Below is a small trained network, with its code and all its weights. Each question gives an input and a class and asks what happens when units are switched off, that is, made to give their printed mean instead of their output.

import numpy as np


def w(rows, s, z=0):
    codes = np.array(rows[::2]) - 128.0
    scale = np.full(codes.shape[1], s)
    scale[-1] = z or s
    return codes * scale


def f(y):
    return y / 2 * (1 + np.tanh(0.7978845608 * (y + 0.044715 * y**3)))


def log_softmax(a):
    a = a - a.max(-1, keepdims=True)
    return a - np.log(np.exp(a).sum(-1, keepdims=True))


def net(x, mask):
    res = np.array(x, float).reshape(1, 4) / 4 @ E
    y = f(res @ A[0][:, :-1].T + A[0][:, -1])
    res = res + np.where(mask, y, B[0][:, -1]) @ B[0][:, :-1]
    return log_softmax(res[-1] @ U[:, :-1].T + U[:, -1])


A, B = {}, {}
E = w([
[177,191,174,100,125,53,57,163],'x0',
[155,88,120,94,254,110,133,177],'x1',
[101,40,186,66,109,130,100,97],'x2',
[131,119,127,135,116,122,138,138],'x3',
],0.012)
A[0] = w([
[125,22,189,35,77,106,64,51,255],'n1',
[107,34,62,118,192,188,185,119,187],'n2',
[215,248,81,173,45,111,104,123,199],'n3',
[173,141,33,147,220,68,170,133,198],'n4',
[138,136,177,157,44,101,72,147,93],'n5',
[51,136,94,178,70,192,201,43,145],'n6',
[105,62,136,209,64,227,188,2,175],'n7',
],0.007,0.0038)
B[0] = w([
[71,75,173,124,119,49,107,89,245],'n1',
[71,64,20,175,157,159,78,237,209],'n2',
[119,71,86,254,234,114,96,58,222],'n3',
[195,215,82,123,39,131,143,190,202],'n4',
[36,151,132,151,119,151,111,85,166],'n5',
[252,135,191,66,80,92,206,148,221],'n6',
[183,91,123,119,149,102,150,107,246],'n7',
],0.0075,0.011)
U = w([
[250,173,154,139,122,111,162,119,213],'0',
[63,53,95,216,192,132,69,91,165],'1',
[171,76,202,3,97,50,116,117,164],'2',
[3,150,209,132,72,84,93,64,4],'3',
[98,161,63,148,65,213,127,185,41],'4',
],0.007,0.0025)

Each question gives the input, the list of numbers given to net, and the class t.
The units are the neurons (one row each of A and B). Each row of codes is followed by its name. A weight is (code - 128) times the scale printed after its matrix; where a second scale follows, it is the last column's (A, B and U).
mask holds one flag per neuron, in row order. A switched-off neuron (its flag False) gives its mean, the last column of its row in B, instead of its output. The means were averaged over made-up inputs and are rounded, as every weight is.
A unit's drop is (log p(t) with every unit on - log p(t) with that unit switched off) / (log p(t) with every unit on - log p(t) with every unit switched off).
The circuit of an input: a set's keep is (log p(t) with only the set's units on - log p(t) with every unit switched off) / (log p(t) with every unit on - log p(t) with every unit switched off). Starting from all 7 units, units are removed one at a time, each time the one whose removal leaves the highest keep (on an exact tie, the one counted first), for as long as the keep stays at least 0.8.
circuit, biggest first: the units of the circuit, biggest drop first
most important unit: the unit with the biggest drop
top k neurons: the k neurons with the biggest drops, biggest first
drop when u is switched off: that unit's drop, to one decimal
input [2,-3,-3,-2], class 1: circuit, biggest first	[n3]
input [2,-2,1,-4], class 3: circuit, biggest first	[n2; n6; n7]
input [8,-3,2,4], class 3: top 4 neurons	[n2; n5; n7; n1]
input [-3,7,-5,-7], class 4: circuit, biggest first	[n4; n2]
input [2,-6,-2,-6], class 1: top 2 neurons	[n3; n4]
input [4,-2,1,-5], class 3: circuit, biggest first	[n2; n7; n6]
input [-3,-7,1,-3], class 2: top 2 neurons	[n6; n4]
input [-7,-5,-2,-2], class 0: top 2 neurons	[n6; n1]
input [-8,8,-1,-7], class 4: top 3 neurons	[n4; n3; n1]
input [2,-1,5,0], class 3: top 2 neurons	[n6; n7]
input [-3,1,0,1], class 4: circuit, biggest first	[n3; n1]
input [5,-2,4,8], class 3: circuit, biggest first	[n6; n5; n7]
input [5,0,-1,6], class 1: top 3 neurons	[n6; n3; n4]
input [-5,-8,6,6], class 2: most important unit	n6
input [1,-8,-4,-7], class 1: top 3 neurons	[n3; n4; n5]
input [2,-1,-8,8], class 1: top 3 neurons	[n3; n6; n7]
input [-5,6,-7,0], class 4: circuit, biggest first	[n4; n2]
input [-4,-1,1,-7], class 2: circuit, biggest first	[n3; n6]
input [1,-3,2,2], class 3: top 2 neurons	[n6; n2]
input [1,-4,-4,2], class 1: top 2 neurons	[n3; n4]
input [-8,2,-4,7], class 4: most important unit	n2
input [-7,-1,-7,-3], class 0: top 2 neurons	[n6; n7]
input [-2,-7,6,6], class 2: top 2 neurons	[n6; n7]
input [-3,-6,-6,-1], class 0: drop when n6 is switched off	1.2
input [5,-8,-4,-4], class 1: drop when n3 is switched off	1.0
input [8,0,6,-2], class 3: drop when n1 is switched off	0.1
input [-6,-3,-8,-8], class 0: drop when n6 is switched off	0.7
